Each row, then one of two labels for whether it has a hidden trait; a new part has new ones:
(in the rows, 100 means zero)
[106 106  75 102  74 133 102 100  79 182  88  81 100 160  61  92  72 108
 117  85 108 107  91 110 100  93 102  81  91  97 104 112 100] -> W
[112  78  98 104 109  95 104 101 108  85  85 108  79  70  90  78 100  82
 112  91  91  54 111 101  88 111 125  59 114  82  47  68 103] -> W
[113 101  86  77  79 127  98 111  87 186  91  84 102 136  82  90  59 112
  94  78 111 120 113 114 113  61 126  97 106 102  95 140  99] -> S
[119  72 103 100  97 100  90 105 116  93  86 115  89  87  88  88  92  96
 113 100  95  68  99 103 101 100 118  79 110  85  58  85 104] -> W
[111  86 100  88  93 104  85 128 108 103  80 108  89 109  86 105  98  99
 117 102  97  75  98  99 103  84 116  78 103  89  89  83 102] -> W
[147  56 112  62  81 128  90 149  71 150  33  79  81 112  68  66  84  82
 110 110 105  83 119 130 116  59 171  54  95 101  54 127 116] -> W
[110  73  87  92  86 145 104  96  54 181 105  99 111 163  99  84  71  85
 109 100 112 106 128 132 124  37 116  87  93  91   2 185 107] -> S
[114  89  91  88  82 139  94 112  49 169  92  91  93 149  76  80  70  91
 103  75 107 119 117 114 118  64 107  96 101  95  66 124 109] -> S
[ 89 107 115 108 102  92  97  86  91 105 125 114 124 117 106 113 106  99
  80  92 100 138  80 100 122 115  70 140 103 104 120 172  89] -> S
[117  85  95  88  72 134  95 129  33 150  84  81  97 121  66  71  70  92
  94  71 108 127 117 107 114  76 121  94 113 100  65 106 114] -> W
[118  82 101  86  86 138  93 124  34 160  80  94  87 152  82  76  68  82
 105  83 104 125 119 121 129  57 106  95  91  97  56 148 112] -> S
[114  82  88  89  72 141 100 113  50 167  97  84 110 119  77  75  62  96
  92  76 113 118 127 110 111  63 132  96 118  98  30 130 109] -> S
[ 96  96 104 104  98 100  99  86  90  99 111 105 107 112  95 107 106  93
  93  94  99 113  97  98 109 104  93 108 100 101 103 118  96] -> W

New part:
[107  99 169  91  92 103 113  78 103  91 104 106  94 111  99 120 104 113
  84  98 105  71  96  87  98  96  88 109  95 113 107 101  93] -> M
[109  86 129  95 106  99 104 104 111  88 103 105  92 107 103 125 110  97
  83  95 108  65  92  89  91 101  76 101  97 104 107 100  96] -> M
[108  79 145 104 104 108 117  85 108  99 106 100  83 107 101 126 110 106
  78 104 106  93 101  84 101 102  81 106  95 109 105  94 105] -> N
[102  80  94 107 109 119  86 102 114 105 107  98 100  90 109 136 108  96
  92  99 101 108  97  88  95 105  77  98  97  93  98  93 108] -> N
[ 97  90 138 100  99  99 127 101  97 107 108  99  61 114  93 100 106  95
  69 107 107 102 104  86  95 104  83 105  97  94 100 112 105] -> M
[ 96 118  86 107 113 108  86  95  93 111 114 101  69  89  93 108 108 116
 107 110  91 122  99 110  98 105 111 103 103  92  86  96 111] -> M
[108 108 118  99 129 103  62 108 107  85 109 105  70  89  91  97 104  96
 110 103 105  81  88 108 100  81 102  99 103 105  96  96 114] -> M
[111  65 113 105 106 123  78 103 118 100 104  97 117  89 114 140 104  94
 101  95 106  96  96  84 100  93  78 100  96 106 104  84 110] -> N
[101 100 170  81  93 106  89 109 100  96 106 105  86 107  95 107  96  93
  99  97 110  75  96  90  96  81  92 110  99 103 102 110 108] -> M
[102  97 111 103 109 102 115  94 105 102 111 103  69 107  97 123 116 108
  77 103 101  91  96  93  91 111  85 102  98  99 100 101 100] -> M
[106  79 129 102 117 105 104 111 106 103 114  99  59 105  93 107 110  95
  85 107 109  91  98  92  97  95  85 105 101 103  98  99 118] -> M
[ 93 102 159  89  87 109 102 102  94 111 109 101  71 109  93 107  98  98
  83 104 105 104 103  87  95  92  90 111  98  93  95 114 110] -> M
[105 127 160 104 114 102  81  68  96  91 106 103  79  91  87  84  94 114
 109 109  99 105  97 106 112  83 118 109 100 108  91  95 109] -> M
[101 113 143  93 101 100 111  85 104  94 105 106  81 111  97 122 108 108
  75  98 104  82  94  91  91 104  84 104  96  98 102 109  93] -> N
[ 90 120 135 102 108  94 112 100  88 108 112 100  37 108  80  72 102  92
  70 115 105 117 103  98  97  98  99 106 100  83  88 122 112] -> M
[ 95 124 146  91  98 119  72  85  98 104 109 104  86  93  96 122  95 111
 106 101  99 110  96  99  97  87 102 108  97  93  89 105 108] -> N
